Here is a tiny trained network, its code and every weight. The questions are about switching its units off for an input and a target symbol, where a switched-off unit gives its printed mean instead of its output.

import numpy as np


def w(rows, s, z=0):
    codes = np.array(rows[::2]) - 128.0
    scale = np.full(codes.shape[1], s)
    scale[-1] = z or s
    return codes * scale


def norm(h):
    return h / np.sqrt((h * h).mean(-1, keepdims=True) + 1e-5)


def f(y):
    return np.maximum(y, 0)


def softmax(a):
    e = np.exp(a - a.max(-1, keepdims=True))
    return e / e.sum(-1, keepdims=True)


def log_softmax(a):
    a = a - a.max(-1, keepdims=True)
    return a - np.log(np.exp(a).sum(-1, keepdims=True))


def net(x, mask):
    ids = ['γδζηθλμξπσφψ'.index(c) for c in x.split()]
    T = len(ids)
    res = E[ids] + P[:T]
    r = norm(res)
    for j in range(2):
        rows = slice(2 * j, 2 * j + 2)
        q, k, v = (r @ M[0][rows].T for M in (Q, K, V))
        z = softmax(np.where(np.tri(T) > 0, q @ k.T / 2**0.5, -1e9)) @ v
        o = O[0][rows]
        res = res + np.where(mask[j], z, o[:, -1]) @ o[:, :-1]
    y = f(norm(res) @ A[0][:, :-1].T + A[0][:, -1])
    res = res + np.where(mask[2:10], y, B[0][:, -1]) @ B[0][:, :-1]
    return log_softmax(norm(res)[-1] @ U[:, :-1].T + U[:, -1])


Q, K, V, O, A, B = {}, {}, {}, {}, {}, {}
E = w([
[171,140,150,92],'γ',
[80,147,121,91],'δ',
[162,75,88,124],'ζ',
[101,160,138,110],'η',
[230,140,5,70],'θ',
[160,123,75,164],'λ',
[60,112,110,89],'μ',
[114,169,155,118],'ξ',
[112,38,161,135],'π',
[157,153,118,166],'σ',
[107,66,135,154],'φ',
[117,180,172,122],'ψ',
],0.014)
P = w([
[112,227,1,14],'0',
[113,193,73,64],'1',
[104,167,111,86],'2',
[102,156,130,108],'3',
[102,140,146,121],'4',
[106,124,163,131],'5',
[108,115,171,142],'6',
[108,97,184,151],'7',
[108,87,195,161],'8',
[116,66,202,165],'9',
],0.003)
Q[0] = w([
[163,107,187,5],'H0',
[49,165,118,193],'H0',
[117,59,49,86],'H1',
[248,139,99,205],'H1',
],0.012)
K[0] = w([
[161,126,94,14],'H0',
[58,133,141,171],'H0',
[138,57,98,147],'H1',
[249,82,186,158],'H1',
],0.015)
V[0] = w([
[2,143,118,27],'H0',
[101,138,224,151],'H0',
[134,48,61,79],'H1',
[246,175,169,60],'H1',
],0.0056)
O[0] = w([
[115,56,219,193,41],'H0',
[47,188,110,184,3],'H0',
[219,137,181,136,161],'H1',
[10,1,132,96,230],'H1',
],0.0037,0.0019)
A[0] = w([
[164,68,134,232,121],'N0',
[100,199,46,193,13],'N1',
[163,81,68,239,5],'N2',
[122,146,179,88,86],'N3',
[166,111,42,121,133],'N4',
[146,96,156,81,115],'N5',
[208,234,202,52,25],'N6',
[60,115,10,88,157],'N7',
],0.013,0.0027)
B[0] = w([
[199,174,96,142,183],'N0',
[110,159,56,219,217],'N1',
[4,133,189,141,225],'N2',
[152,107,174,104,183],'N3',
[167,53,158,120,251],'N4',
[147,117,133,195,177],'N5',
[67,177,93,73,175],'N6',
[92,179,93,89,254],'N7',
],0.026,0.0079)
U = w([
[75,182,123,45,183],'γ',
[107,126,242,114,125],'δ',
[171,32,195,142,146],'ζ',
[121,122,127,137,62],'η',
[162,75,78,82,214],'θ',
[77,38,93,149,198],'λ',
[114,114,127,138,92],'μ',
[124,127,125,138,56],'ξ',
[198,140,105,168,207],'π',
[130,172,5,151,100],'σ',
[142,234,164,176,3],'φ',
[128,129,124,133,43],'ψ',
],0.017,0.0062)

Each question gives the input, a string of symbols that net reads in full, and the target symbol t.
The units are the heads (2 rows each of Q, K, V and O) and the neurons (one row each of A and B). Each row of codes is followed by its name. A weight is (code - 128) times the scale printed after its matrix; where a second scale follows, it is the last column's (O, A, B and U).
mask holds one flag per unit, heads first, then neurons. A switched-off unit (its flag False) gives its mean, the last column of its rows in O or B, instead of its output. The means were averaged over made-up inputs and are rounded, as every weight is.
A unit's drop is (log p(t) with every unit on - log p(t) with that unit switched off) / (log p(t) with every unit on - log p(t) with every unit switched off).
The circuit of an input: a set's keep is (log p(t) with only the set's units on - log p(t) with every unit switched off) / (log p(t) with every unit on - log p(t) with every unit switched off). Starting from all 10 units, units are removed one at a time, each time the one whose removal leaves the highest keep (on an exact tie, the one counted first), for as long as the keep stays at least 0.8.
units of the circuit, in order: the units of the circuit, biggest drop first
unit that matters most: the unit with the biggest drop
k most important neurons: the k neurons with the biggest drops, biggest first
heads that matter: for each layer, one digit per head in row order, 1 if its drop is at least 0.15 and else 0, layers parted by /
drop when u is switched off: that unit's drop, to one decimal
input μ η ξ γ γ ψ γ φ γ ξ, target δ: units of the circuit, in order	(N7, N1)
input η γ δ η π ζ ζ, target ζ: unit that matters most	N1
input λ δ λ γ λ φ, target φ: 3 most important neurons	(N0, N4, N2)
input λ σ λ λ λ ζ λ ζ λ, target ζ: units of the circuit, in order	(N4, N7)
input λ μ γ γ σ σ γ σ μ, target δ: units of the circuit, in order	(N1, N6)
input γ γ μ λ λ σ μ, target δ: 2 most important neurons	(N1, N4)
input ζ λ γ π λ δ γ λ λ γ, target ζ: 2 most important neurons	(N7, N1)
input λ ψ γ δ γ μ γ γ ψ δ, target δ: units of the circuit, in order	(H0, N7, N1)
input σ μ ψ γ ζ δ γ, target δ: 3 most important neurons	(N1, N7, N4)
input π ζ λ θ σ μ η ζ ξ η, target δ: 3 most important neurons	(N7, N1, N3)
input λ ψ μ μ η μ μ, target ζ: heads that matter	11
input λ γ θ φ, target φ: heads that matter	00
input λ μ ξ λ ζ λ ζ λ, target ζ: 2 most important neurons	(N4, N7)
input δ δ γ λ γ σ δ, target ζ: units of the circuit, in order	(H0, N7, N2, N1)
input λ γ ξ μ λ θ, target θ: 3 most important neurons	(N4, N2, N1)
input λ λ δ σ λ γ λ γ, target δ: 3 most important neurons	(N1, N7, N3)
input ψ λ η θ η, target δ: 4 most important neurons	(N1, N7, N4, N6)
input λ λ λ γ λ, target γ: drop when H1 is switched off	1.3
input γ λ γ σ μ γ, target ζ: drop when H1 is switched off	1.3
input σ λ δ λ ξ λ λ δ δ, target ζ: drop when N4 is switched off	-0.2
input ξ σ ξ, target δ: drop when N6 is switched off	0.4
